Here is a tiny trained network, its code and every weight. The questions are about switching its units off for an input and a class, where a switched-off unit gives its printed mean instead of its output.

import numpy as np


def w(rows, s, z=0):
    codes = np.array(rows[::2]) - 128.0
    scale = np.full(codes.shape[1], s)
    scale[-1] = z or s
    return codes * scale


def f(y):
    return np.maximum(y, 0)


def log_softmax(a):
    a = a - a.max(-1, keepdims=True)
    return a - np.log(np.exp(a).sum(-1, keepdims=True))


def net(x, mask):
    res = np.array(x, float).reshape(1, 4) / 4 @ E
    y = f(res @ A[0][:, :-1].T + A[0][:, -1])
    res = res + np.where(mask, y, B[0][:, -1]) @ B[0][:, :-1]
    return log_softmax(res[-1] @ U[:, :-1].T + U[:, -1])


A, B = {}, {}
E = w([
[144,111,112,158,196,121,4,65],'x0',
[100,97,201,162,167,139,229,88],'x1',
[108,71,86,168,83,47,94,128],'x2',
[227,128,211,165,48,93,104,144],'x3',
],0.012)
A[0] = w([
[185,125,255,199,35,104,182,100,170],'neuron 0',
[174,162,139,67,100,120,61,121,204],'neuron 1',
[192,200,119,139,65,118,41,151,172],'neuron 2',
[77,176,24,61,156,159,70,92,242],'neuron 3',
[171,71,91,179,164,84,89,45,87],'neuron 4',
[218,136,153,85,43,94,19,175,206],'neuron 5',
[209,98,124,97,90,73,86,212,164],'neuron 6',
[119,215,89,149,175,168,48,136,174],'neuron 7',
[80,45,109,149,58,106,181,158,247],'neuron 8',
[68,174,209,113,147,209,255,102,253],'neuron 9',
[234,163,169,141,44,119,120,192,179],'neuron 10',
],0.0089,0.0035)
B[0] = w([
[145,115,218,132,53,69,118,91,248],'neuron 0',
[93,192,99,151,150,187,173,184,184],'neuron 1',
[55,195,165,194,146,158,156,202,203],'neuron 2',
[98,128,45,50,190,154,68,139,224],'neuron 3',
[131,206,114,174,164,120,110,80,187],'neuron 4',
[74,210,145,142,141,119,221,141,229],'neuron 5',
[95,154,77,186,102,115,170,140,194],'neuron 6',
[55,203,94,35,170,192,56,179,198],'neuron 7',
[122,2,64,172,126,10,189,100,195],'neuron 8',
[188,56,135,126,147,174,195,90,252],'neuron 9',
[107,155,174,179,109,117,204,105,223],'neuron 10',
],0.0098,0.016)
U = w([
[81,175,145,153,114,119,158,197,163],'0',
[166,195,129,127,140,141,90,183,18],'1',
[70,161,67,51,192,162,63,162,210],'2',
[180,66,146,109,145,224,162,117,250],'3',
[148,83,205,101,71,76,124,109,35],'4',
[72,93,4,114,126,44,131,157,95],'5',
[100,125,137,157,162,105,68,83,97],'6',
],0.013,0.0021)

Each question gives the input, the list of numbers given to net, and the class t.
The units are the neurons (one row each of A and B). Each row of codes is followed by its name. A weight is (code - 128) times the scale printed after its matrix; where a second scale follows, it is the last column's (A, B and U).
mask holds one flag per neuron, in row order. A switched-off neuron (its flag False) gives its mean, the last column of its row in B, instead of its output. The means were averaged over made-up inputs and are rounded, as every weight is.
A unit's drop is (log p(t) with every unit on - log p(t) with that unit switched off) / (log p(t) with every unit on - log p(t) with every unit switched off).
The circuit of an input: a set's keep is (log p(t) with only the set's units on - log p(t) with every unit switched off) / (log p(t) with every unit on - log p(t) with every unit switched off). Starting from all 11 units, units are removed one at a time, each time the one whose removal leaves the highest keep (on an exact tie, the one counted first), for as long as the keep stays at least 0.8.
units of the circuit, in order: the units of the circuit, biggest drop first
k most important neurons: the k neurons with the biggest drops, biggest first
drop when u is switched off: that unit's drop, to one decimal
input [7,-8,4,3], class 0: units of the circuit, in order	[neuron 5]
input [4,7,5,-3], class 6: units of the circuit, in order	[neuron 4; neuron 5]
input [1,3,3,-8], class 2: 4 most important neurons	[neuron 3; neuron 0; neuron 6; neuron 10]
input [4,1,-5,2], class 2: 2 most important neurons	[neuron 0; neuron 10]
input [4,4,0,5], class 4: 2 most important neurons	[neuron 0; neuron 7]
input [-6,3,4,-2], class 5: 3 most important neurons	[neuron 8; neuron 10; neuron 0]
input [4,1,8,3], class 0: 3 most important neurons	[neuron 3; neuron 5; neuron 2]
input [0,-8,-7,1], class 2: 3 most important neurons	[neuron 7; neuron 3; neuron 0]
input [-4,3,6,-1], class 5: 2 most important neurons	[neuron 8; neuron 10]
input [-3,5,-5,1], class 3: drop when neuron 9 is switched off	0.6
input [-6,7,2,-3], class 3: drop when neuron 9 is switched off	0.7
input [-5,2,-4,4], class 4: drop when neuron 0 is switched off	0.2
input [3,2,1,-2], class 2: drop when neuron 8 is switched off	0.1
input [-8,6,-2,0], class 3: units of the circuit, in order	[neuron 9]
